Below is a small trained network, with its code and all its weights. Each question gives an input and a class and asks what happens when units are switched off, that is, made to give their printed mean instead of their output.

import numpy as np


def w(rows, s, z=0):
    codes = np.array(rows[::2]) - 128.0
    scale = np.full(codes.shape[1], s)
    scale[-1] = z or s
    return codes * scale


def f(y):
    return y / 2 * (1 + np.tanh(0.7978845608 * (y + 0.044715 * y**3)))


def log_softmax(a):
    a = a - a.max(-1, keepdims=True)
    return a - np.log(np.exp(a).sum(-1, keepdims=True))


def net(x, mask):
    res = np.array(x, float).reshape(1, 6) / 4 @ E
    y = f(res @ A[0][:, :-1].T + A[0][:, -1])
    res = res + np.where(mask, y, B[0][:, -1]) @ B[0][:, :-1]
    return log_softmax(res[-1] @ U[:, :-1].T + U[:, -1])


A, B = {}, {}
E = w([
[14,223,254,97,69,92],'x0',
[243,197,211,189,217,140],'x1',
[100,113,177,174,102,186],'x2',
[96,147,122,147,123,169],'x3',
[117,84,57,79,197,146],'x4',
[205,112,61,185,151,174],'x5',
],0.0056)
A[0] = w([
[183,90,129,79,78,114,189],'N1',
[103,115,85,111,116,76,200],'N2',
[103,84,154,103,48,110,59],'N3',
[157,95,164,80,128,107,98],'N4',
[162,145,127,163,151,98,224],'N5',
[53,94,115,73,97,115,196],'N6',
[131,93,17,95,190,143,189],'N7',
[135,183,248,123,119,136,235],'N8',
[158,149,98,166,125,130,251],'N9',
[168,155,123,177,134,177,122],'N10',
[79,90,193,45,104,158,187],'N11',
],0.012,0.0026)
B[0] = w([
[79,146,88,184,81,232,157],'N1',
[128,84,103,184,1,142,173],'N2',
[109,57,10,169,111,42,176],'N3',
[42,230,66,94,202,107,134],'N4',
[206,107,164,70,250,192,176],'N5',
[41,69,87,123,56,88,218],'N6',
[154,123,104,199,133,221,237],'N7',
[123,202,125,19,89,132,255],'N8',
[127,65,181,143,176,250,174],'N9',
[182,50,190,148,196,176,173],'N10',
[52,144,100,102,67,63,209],'N11',
],0.0066,0.0086)
U = w([
[114,27,58,86,49,166,252],'0',
[100,235,145,178,254,188,240],'1',
[101,103,46,210,130,186,138],'2',
[148,72,158,155,212,165,14],'3',
[28,87,83,143,143,31,4],'4',
[114,155,122,55,118,126,113],'5',
],0.0077,0.0031)

Each question gives the input, the list of numbers given to net, and the class t.
The units are the neurons (one row each of A and B). Each row of codes is followed by its name. A weight is (code - 128) times the scale printed after its matrix; where a second scale follows, it is the last column's (A, B and U).
mask holds one flag per neuron, in row order. A switched-off neuron (its flag False) gives its mean, the last column of its row in B, instead of its output. The means were averaged over made-up inputs and are rounded, as every weight is.
A unit's drop is (log p(t) with every unit on - log p(t) with that unit switched off) / (log p(t) with every unit on - log p(t) with every unit switched off).
The circuit of an input: a set's keep is (log p(t) with only the set's units on - log p(t) with every unit switched off) / (log p(t) with every unit on - log p(t) with every unit switched off). Starting from all 11 units, units are removed one at a time, each time the one whose removal leaves the highest keep (on an exact tie, the one counted first), for as long as the keep stays at least 0.8.
circuit, biggest first: the units of the circuit, biggest drop first
unit that matters most: the unit with the biggest drop
top k neurons: the k neurons with the biggest drops, biggest first
drop of u: that unit's drop, to one decimal
input [2,-6,8,2,5,-8], class 4: unit that matters most	N11
input [1,3,-6,-7,-1,2], class 1: circuit, biggest first	N6; N3; N11
input [4,-8,0,-1,-1,-7], class 4: circuit, biggest first	N11; N3
input [3,1,-4,-5,-3,2], class 1: circuit, biggest first	N6; N3
input [-3,5,-8,-4,-5,6], class 3: circuit, biggest first	N10; N5
input [-3,3,-7,-4,4,-3], class 1: circuit, biggest first	N6; N3; N4
input [-6,-4,8,-2,1,5], class 2: circuit, biggest first	N7; N8
input [8,-6,3,0,5,-5], class 4: circuit, biggest first	N11; N3
input [-8,4,6,-8,-2,0], class 1: circuit, biggest first	N6; N2
input [-8,4,-7,-2,-2,0], class 1: circuit, biggest first	N6; N5
input [-2,2,5,-6,-6,2], class 3: top 2 neurons	N10; N11
input [-2,7,4,-5,7,5], class 3: top 2 neurons	N10; N8
input [4,8,-4,7,-4,-5], class 5: top 2 neurons	N8; N7
input [3,3,-3,-7,3,6], class 1: top 3 neurons	N6; N3; N2
input [-7,3,-6,0,1,8], class 3: top 3 neurons	N10; N5; N9
input [-8,-5,3,0,-2,1], class 2: top 2 neurons	N7; N8
input [8,3,8,-2,7,-3], class 5: drop of N8	0.9
input [7,-2,0,-7,6,-6], class 4: drop of N9	0.0
input [-8,1,2,8,4,-8], class 1: drop of N4	-0.1
